Each row is followed by its class number.
[  8  22  21  -8  12  24 -46  17  14   5  33  -3   6 -10  34  17 -40 -16
 -38 -55   6 -24  -1  47  19  65  12   2 -54 -35 -15   6 -36 -17   5 -11] | 5
[ 19  -3 -11  62 -51  46   0  28  13  -1 -13   9 -39 -25 -12 -15   3 -35
 -20  15 -28  27 -44  54 -58 -49  15 -24 -89 -28  36  21 -30  20 -57 -36] | 5
[-15 -27  20 -30  -3  14 -19 -25  11   3  25 -27   6  26  64  -6 -17 -14
 -47 -47  -7  15  57 -16  27  14  -3   8  34  30 -31  -9 -15 -26  15  30] | 0
[ 13   7  19  68 -77  21 -31  14 -24   5  -4  11 -23 -12 -12 -25 -13 -23
  -4  16 -43  29 -31  38 -51 -56   9 -37 -75 -25  36  -6 -43  31 -57 -53] | 1
[  3  20 -56  12  24 -34  15 -15 -34  60   1 -17 -11 -28 -26 -23 -25  -9
 -31  92  27  27 -65  30 -37 -48  12  16 -15  30  70   8  32 -16 -23 -44] | 3
[  4 -10 -62  -8  18 -26  -2  -8 -41  48  36 -24 -10 -31 -40 -28 -11 -17
 -38 105   4  37 -62  21 -28 -54  18  16   2  22  70  11  35 -19 -10 -42] | 10
[  0 -14  21  52 -33  30 -21  -3  -8   1 -16  20 -15 -24 -27 -17 -19 -14
  -9   7 -24  47 -28  37 -62 -63 -14  -8 -56 -38  38  17 -20  18 -47 -21] | 7
[-10  18 -32 -30  58 -28 -28   0 -33  47  40 -43  13 -41  -4   6 -13   1
 -42  33 -26 -16   9  28  30   4  48  -3 -31  35  40  11  31 -22   3 -13] | 5
[ -3 -45 -14 -25  18 -35 -48  42   6  22  49 -66  54 -23 -17  63  41  12
   0   0 -47 -26  70 -24  73 -15  15 -40  47  24 -24  31  79  31  40  42] | 4
[  4  -1  42  12 -29  49 -53   3  35  -5  31 -12   1  -7  21   8 -53  -6
 -43 -47  22  24 -21  28 -10  55  -7  11 -44 -33  -2  22 -57  -5   7  -4] | 0
[ 28   9 -39  21 -13   2  -4  -5 -42  11 -11  49 -32  -1   9 -49 -19 -13
 -18  59  14  40 -56  13 -52 -14  -8   2  -5  13  18 -27 -29 -14 -27 -40] | 1
[ 17   8  -4  28  10  32  -8  20  12  18   7  23 -24 -15  26   4 -43  -2
 -38   4  16  27 -36  37 -26  32   2  42 -30 -21 -11  13 -23 -38  -8   2] | 9
[  7 -10  22  54 -57  40 -37  62  40 -16  -9  -4  -1 -22  -9  21   5 -11
   8 -35 -47 -11  -9  52 -25 -12  27 -54 -86 -41   1   5 -33  36 -30 -14] | 5
[  6  16  15  51 -15  12 -18 -33  -3  17  -4  21 -39 -36  16  -5 -78 -16
 -38  -6  40  30 -23  35   0  27  -6  23 -35 -24  10   8 -44 -22 -25 -46] | 3
[-18  13 -21 -36  19   5  15 -53 -31  29  -1 -18 -10  15  46 -40 -43   1
 -77  17  -6  23  45  -6  16  21  17  51  33  25  -5 -16  -9 -81   5   8] | 2
[ 17 -13 -25 -12   7  -5  -4  65   3   7 -18  17 -31   6  -3  22  29 -11
  -3   1 -25  14   7   2   6 -18 -16   1  19  17 -40   5  19  26  -5  23] | 6
[ 43  -9  28  83 -57  13 -15  -4  14 -13  -7  26 -33 -24 -20   0 -27 -14
  -1  -2 -13  50 -33  43 -77 -53 -19 -14 -69 -22  25  22 -45  25 -51 -45] | 7
[-21   1 -31 -11  18 -32 -24 -14 -30  38  49 -49   1 -20 -40 -11  -4 -10
 -36  69 -49  15   2  13   7 -55  22 -11  -7  21  58  19  25 -13  11 -12] | 10
[-10 -16  -6  -3  -3 -10 -12 -54 -23  31  18 -10 -18  27  29 -43 -68 -10
 -33  25  -6  33 -11 -20 -14 -23   1  32  -4  17   7 -26 -22 -60  -9 -11] | 10
[  16   17   38   76  -49   36  -34   10    8   -1  -23    1  -26  -18
  -14   -2  -15   -2    2  -11  -12   24  -51   45  -71  -25   11  -30
 -100  -32   44   16  -53   19  -52  -61] | 8
[-29   4   9 -35 -15  23   3 -16  -5  -6  15 -26 -21   9  51 -19 -40   6
 -58  -8 -19  21  68 -10  59  17  15  57  27  26 -23 -24 -21 -68  19  36] | 9
[  6 -36 -11   1  45 -36 -42  28  11  13  27 -22  -5 -10   8  54  23 -18
   0  -1 -52  20  55 -24  -7 -15 -28 -26  16   5 -51   2  19  28   3   4] | 2
[  31   -4    3   94  -76   19   12  -24  -16    2  -37   40  -50  -13
  -29  -30  -14  -11   -9   48    0   46  -83   37 -109  -56    6  -15
  -74  -40   63   19  -43    5  -74  -65] | 8
[  2 -38 -21 -20  26  -7 -40  65  23   3  28  -9  -4 -39  14  56  49   2
  -4 -25 -38  -8  72 -20  29  12   6 -10  14  27 -74  28  24   1  27  46] | 9
[ 12  11 -58 -14  40 -48 -27   1 -32  44  39 -27   1 -49 -36   3 -11  16
 -40 108   7  17 -37  22  12 -18  25   7  -6  31  38   0  32 -27  11 -42] | 9
[-10 -14  24 -12   5 -19   5 -58  -4   9   6  -9  -9  21  47   4 -66  -3
 -41 -33  11  16  60 -15  32  13   9  34  57  24 -11  -5   4 -56  33  14] | 3
[ -4   0  23  36 -30  22 -45  66  34  10  -3 -39  -8 -40  -6  37  14  -2
   5 -38 -48  -2  32  32  -2 -25   8 -40 -66  -1 -32  25 -31  38 -35 -13] | 6
[ 25  13  21  86 -84  46   2  18   1 -14  -8  25 -30  -4 -16 -17  -7 -28
   9  16 -22  33 -80  57 -62 -31  -3 -37 -76 -43  47  -7 -53  49 -48 -50] | 1
[ 13   4  14  14 -15  21 -18  16  30  12  35 -15  -9 -20  24  12 -35  -7
 -48 -21   8  32 -20  43  -8  37  -2  17 -35 -10 -19  24 -39  -3   1 -12] | 6
[ 19   0 -35  33 -16   6  44 -72 -34  37  -8  17 -33  26  39 -58 -49  -7
 -69  71  24  69 -69  -1 -45 -25   2  62  10  28  28 -16 -11 -73 -24 -19] | 9
[-15 -20 -34 -48  41 -29 -35  41  -5  30  51 -52  16 -25 -14  26  16 -14
 -17  20 -34  -5  15   0  29 -19  30 -18  20  40  14  20  46   6  25   7] | 10
[ -17   -5   57  -21  -13   22  -49   22   42  -14   38  -11   24   -7
   37   47  -27   -9  -10 -110   20  -30   53   14   43   61   -5   -3
   -8  -31  -48   12  -13    0   55   24] | 3
[ 24 -15 -38  15  22  -9 -43  26 -17  12 -23   5 -17 -20  -1 -13  -7   2
   4  43 -33  30  10 -21 -10 -22  -2 -22 -16  10 -18   0  15   8 -35  -2] | 4
[ 19  16  -2   6 -11   6 -26 -32   1  16  30   7  -5  -4  16   9 -37  -5
 -33   2   5  17 -44  -6 -16  53 -11  21 -28  -9   0   9 -31 -24   0  -1] | 4
[  9 -10  13 -64  35 -17 -53  60  11 -32  14  -6   2  -4   3  54  38 -17
   6 -74 -47 -17  61 -12  33   1 -13 -25  24  30 -56   1  15  34  25  34] | 7
[ 17   7   9  43 -14  20 -24 -14   9  14   6   7  -5 -15  14  -9 -49  -3
 -14  12  27  22 -47  22 -21  26   2   0 -43 -50  -9  19 -34 -14 -29 -30] | 9
[ 23 -24 -31   7  20 -10 -13  24  14  -4   0  32 -35 -23   7  20  17 -13
 -17  22  -3  38   3  -3 -16 -15 -11  19   6  28 -38   2  -4  -9   6 -17] | 9
[ 14 -15   5 -28  19 -33 -36  24  17  -7  25   5  -3  -4   8  36  25 -15
  22 -22 -11   1  31 -11   3  13 -28 -29   1 -11 -55   7  -6  37  12  -6] | 6
[ 10   9 -21 -28  19 -38 -26  10 -53  33  35 -30   8 -14 -20  -4   5  -6
  -3  55 -16  -1 -17  16  27 -16  32 -26  13  24  31 -13  45  19   3 -27] | 1
[ 19  12   7  55 -63  41  -4   4   8  -9 -27  21 -19 -12 -21 -27 -26  -4
  -4  29  -1  35 -72  43 -92 -28  11 -14 -79 -25  74  11 -50  15 -49 -46] | 0
[ 17  30 -71  21  13   7   6  13 -40  57  -7 -27 -19 -19 -27 -61 -24  -7
 -60 114   3  44 -94  55 -42 -52  34  12 -58  25  88   4  18 -20 -48 -44] | 5
[ 21  29  18  12  -3  27 -45   2  32  -4  29 -11   0 -16  14  36 -27  -6
 -10 -37   2  -7 -37   9  19  64  -8 -10 -40  -8 -18   3 -36   4  16  -9] | 4
[ 26   1  12  65 -67  38 -22  38   7 -27 -33  29 -32 -18 -26 -10 -11 -17
  -1  25 -30  39 -51  46 -65 -47   5 -14 -80 -59  26  -3 -41  22 -50 -55] | 9
[ -3   1  31  23   5  16 -26   0  14  24  46 -27 -15 -29  26  22 -49  -3
 -31 -35  -9  15  11  26  27  28   0   9 -29 -14 -37  19 -19  -3  -3   7] | 6
[  8 -34  47  59 -34   3 -63  38  45  -6  19 -40   1 -34 -10  65  18   2
  -6 -55 -32   4  23  24  -4   1  18 -61 -46  -8 -25  41 -24  41 -12 -20] | 8
[ -6 -10  25  60 -35  39 -44  26  32 -15  13 -24  -2 -39   3  21  14 -14
   5 -32 -57  14  17  15  -9 -35   3 -56 -60  -6 -18  -3 -18  40 -24  -7] | 4
[ 15  17  26  98 -78  42  -8 -17 -14   1 -19  19 -36 -17 -23 -25  -5 -17
  10  22  -8  38 -60  40 -55 -40 -11 -24 -82 -25  42  -5 -65  29 -57 -66] | 1
[ 26   5   0  72 -79  46   4  22  24 -24 -41  44 -23  -1 -12 -26 -18  -9
 -11  39   7  49 -76  51 -75 -31   2 -10 -64 -50  43  -2 -53   8 -37 -53] | 9
[ 15  -8 -15 -32  25  -6 -32  31   8   2   4   9   2   5  31  31  28 -14
   4 -29 -19 -11  30 -20 -12  17 -19 -11  16  27 -14  11 -10  12   5  14] | 0
[ 20  13  26  29  -9  25 -38 -17  16   9  39  -7  -3  -8  17   8 -50 -16
 -19 -27  12   2 -47  33  -9  42   2  -8 -63 -44   6   7 -36  -3  -3 -29] | 5
[ -9 -26 -26   2  32 -47 -24   1 -32  57  32 -44  -2 -41 -40  29  11  18
 -56  49   1   5  14  14  38 -20  38  -7  21  39  21  52  62  -9   5   2] | 8
[ 21  16 -51 -40  32 -50  -7  16 -30  28  34 -42  13 -15 -47  20  17   5
 -34  70 -20  -5 -25  12   5 -23  11 -15  35  19  32  32  44   6  18 -10] | 6
[ -5   5  41  24   7  10 -61   8  32   1  44 -10   9 -42  32  47 -36   4
 -20 -43  -9   2  39  26  33  63  -5   8 -49 -30 -32  15 -51 -11  15 -18] | 9
[-11  -3   2 -55  26 -12 -10 -28 -25  19  24 -26 -22  15  60   4 -31 -14
 -44 -30 -31  -4  84 -21  57  13  18  50  33  49 -18 -21   2 -60  13  21] | 5
[ -1   4  17   4   9   5  -3 -56 -18  33   4 -23 -21  16  41 -21 -67  -9
 -62 -10  -6  54  19   1  18 -24  -7  53  26  49  16   7 -17 -48 -16   4] | 7
[  7   1 -11   1   3  -4  11 -64  -6  25  14 -16 -22  20  39 -25 -51 -11
 -58  24  -1  38  11 -12  19  -4   2  37  29  40 -11  -9  -9 -58  -2   4] | 4
[ 10   9  31 -18 -14   6 -39   5  25 -33  44   1   3 -27  14  34 -19   4
  -3 -35  12 -12  21  11  44  65   2   4 -22 -28 -33  -5 -34  -4  39 -17] | 9
[ -2  -6  32  64 -69  47   1  55  52 -20 -15  -4 -29 -27   8  15 -12 -17
   6 -39   1  22  -4  54 -33 -25  10 -39 -70 -16  17   7 -22  40 -23  -9] | 3
[ 11 -17  35  31 -42  25 -52  42  13 -21  14 -44  -7 -30  -1  23  18 -15
  17 -39 -67  -6  27  24   7  -8  18 -48 -87 -32 -20  -9 -20  45 -34 -15] | 5
[ 18   5   2  38 -24   5 -39   6  12  42  12  -7 -12 -26  14   3 -54   9
 -51   1  16  25 -33  33   0  46  -2  19 -53 -13 -35  27 -54 -18 -30 -22] | 6
[-18 -30  -4 -45  34 -21 -46  54  25  -7  31  -7   1  -9  28  53  26 -12
  27 -58 -53 -26  82 -38  43  27  -7 -15  21  31 -63   4  -2  12  30  43] | 10
[ 14 -17   2 -18  -1  -3  -5 -49 -30  23 -25   8 -19  24  37 -36 -55   1
 -63   0  19  54   4  -5  -7  10  -6  61  26  28  -7  -5 -21 -63 -24   7] | 7
[ -4   4  32  22 -45  33 -23  71  43 -17  10  -5 -30 -27   7  42   9 -13
  -6 -60 -30 -10  30  48  13 -11   2 -33 -59  -6 -32   2 -31  37 -11  -2] | 6
[ 21 -16   7  87 -70  35  -2   7 -25   1 -15  26 -29 -28 -19 -31   8 -17
  -2  29 -34  42 -38  43 -56 -44   9 -25 -61 -31  20   3 -25  30 -55 -34] | 1
[ 20  -8 -24   4  23 -54 -25 -25 -50  44  16 -35 -11 -26 -48  -5 -11   8
 -47  83   1  32 -38  20 -15 -38  29   5 -28  21  58  30  31  -8 -18 -59] | 8
[-28 -37  21 -44  20  -4 -31 -12  15  11  40 -54   9  13  52  25  -9 -10
 -22 -66 -29  -7  97 -40  77  24   4  20  47  45 -60   4   0 -36  40  42] | 10
[ 25  15  25  20 -18  32 -27  -5  23   6  21   7  14  12  27  22 -31 -24
 -32 -45   8  -1 -67  32 -11  55  -2  -2 -35 -40 -16   4 -26   3  -5 -13] | 4
[  3  10 -26   5  18 -18  -7 -23 -46  48  19 -35 -19 -25 -20 -25 -22   8
 -55  70  18  27 -31  28 -14 -43  31   9 -20  31  71  20  29 -29 -17 -41] | 8
[  5 -15 -34   4  41 -65 -35 -15 -16  54  33 -65  30 -48 -42  48  14   6
 -12  49  -3 -13  17  -4  34 -39  18 -41  38  41  30  41  65   7  30 -28] | 3
[-22 -12  21 -50  20 -14  -9  -8   8  16  41 -36  -2  20  48  45 -10   0
 -42 -56 -23 -15 102 -22  82  30 -22  43  67  34 -64   4  -3 -38  47  53] | 6
[-10   7  -6 -19  -2   4  -3 -68 -17  17  21 -37  11  12  36 -24 -37  -3
 -65   8 -10  20  19 -22  32  18  10  28  33  27  -6  -3 -11 -56   4  14] | 4
[-10  -7  13 -49   4 -21 -20 -25 -10  22  28 -20  -4  11  45   8 -30   1
 -41 -33  -4  -1  70 -20  46  28  -7  45  33  22 -61  -2 -20 -47  13  16] | 6
[ 19  19  14  33  -2  -5 -24 -12  21  20  19  12  -9 -16  23  23 -70  -3
 -17 -24  32   0 -23  28 -23  46  -4   5 -31 -19   3  16 -33 -25   9 -17] | 3
[ -7   2 -11   0  -2   9  34 -71 -23  31  -8  15 -36  26  40 -39 -59 -18
 -63  26  29  40  -7   6  10  -9   4  75  14  33  37 -14 -22 -68 -10 -23] | 5
[  3   8  46  29  -9  13 -65  -3  -1  10  54  -6   7 -12  26   3 -52   0
 -15 -40   6  12  -9  22   7  56  -3 -19 -49 -28 -28  -4 -44   6   7 -11] | 1
[ -3  -4 -10  -3 -12  12  -6 -60 -21  27   7 -24 -23  -3  48 -37 -57   3
 -61  23   6  49  27 -24  49   7  13  40  17  50   7 -13  -3 -56  -4   2] | 4
[ 15 -15 -32 -14  27 -41 -15  11 -30  36  38 -39  15  -9 -27  11   7 -10
 -17  55 -28  -1 -20  18   9 -30  28 -16 -10   2  38  14  59  17  -4 -12] | 5
[ 10   0  -6  40 -41  -1  -8   5   9  15  -6  27 -14 -14 -29  17   8 -10
  -5  25 -16  17 -28  24 -66 -17 -11   1 -49 -32  13   9 -27   9 -21 -37] | 2
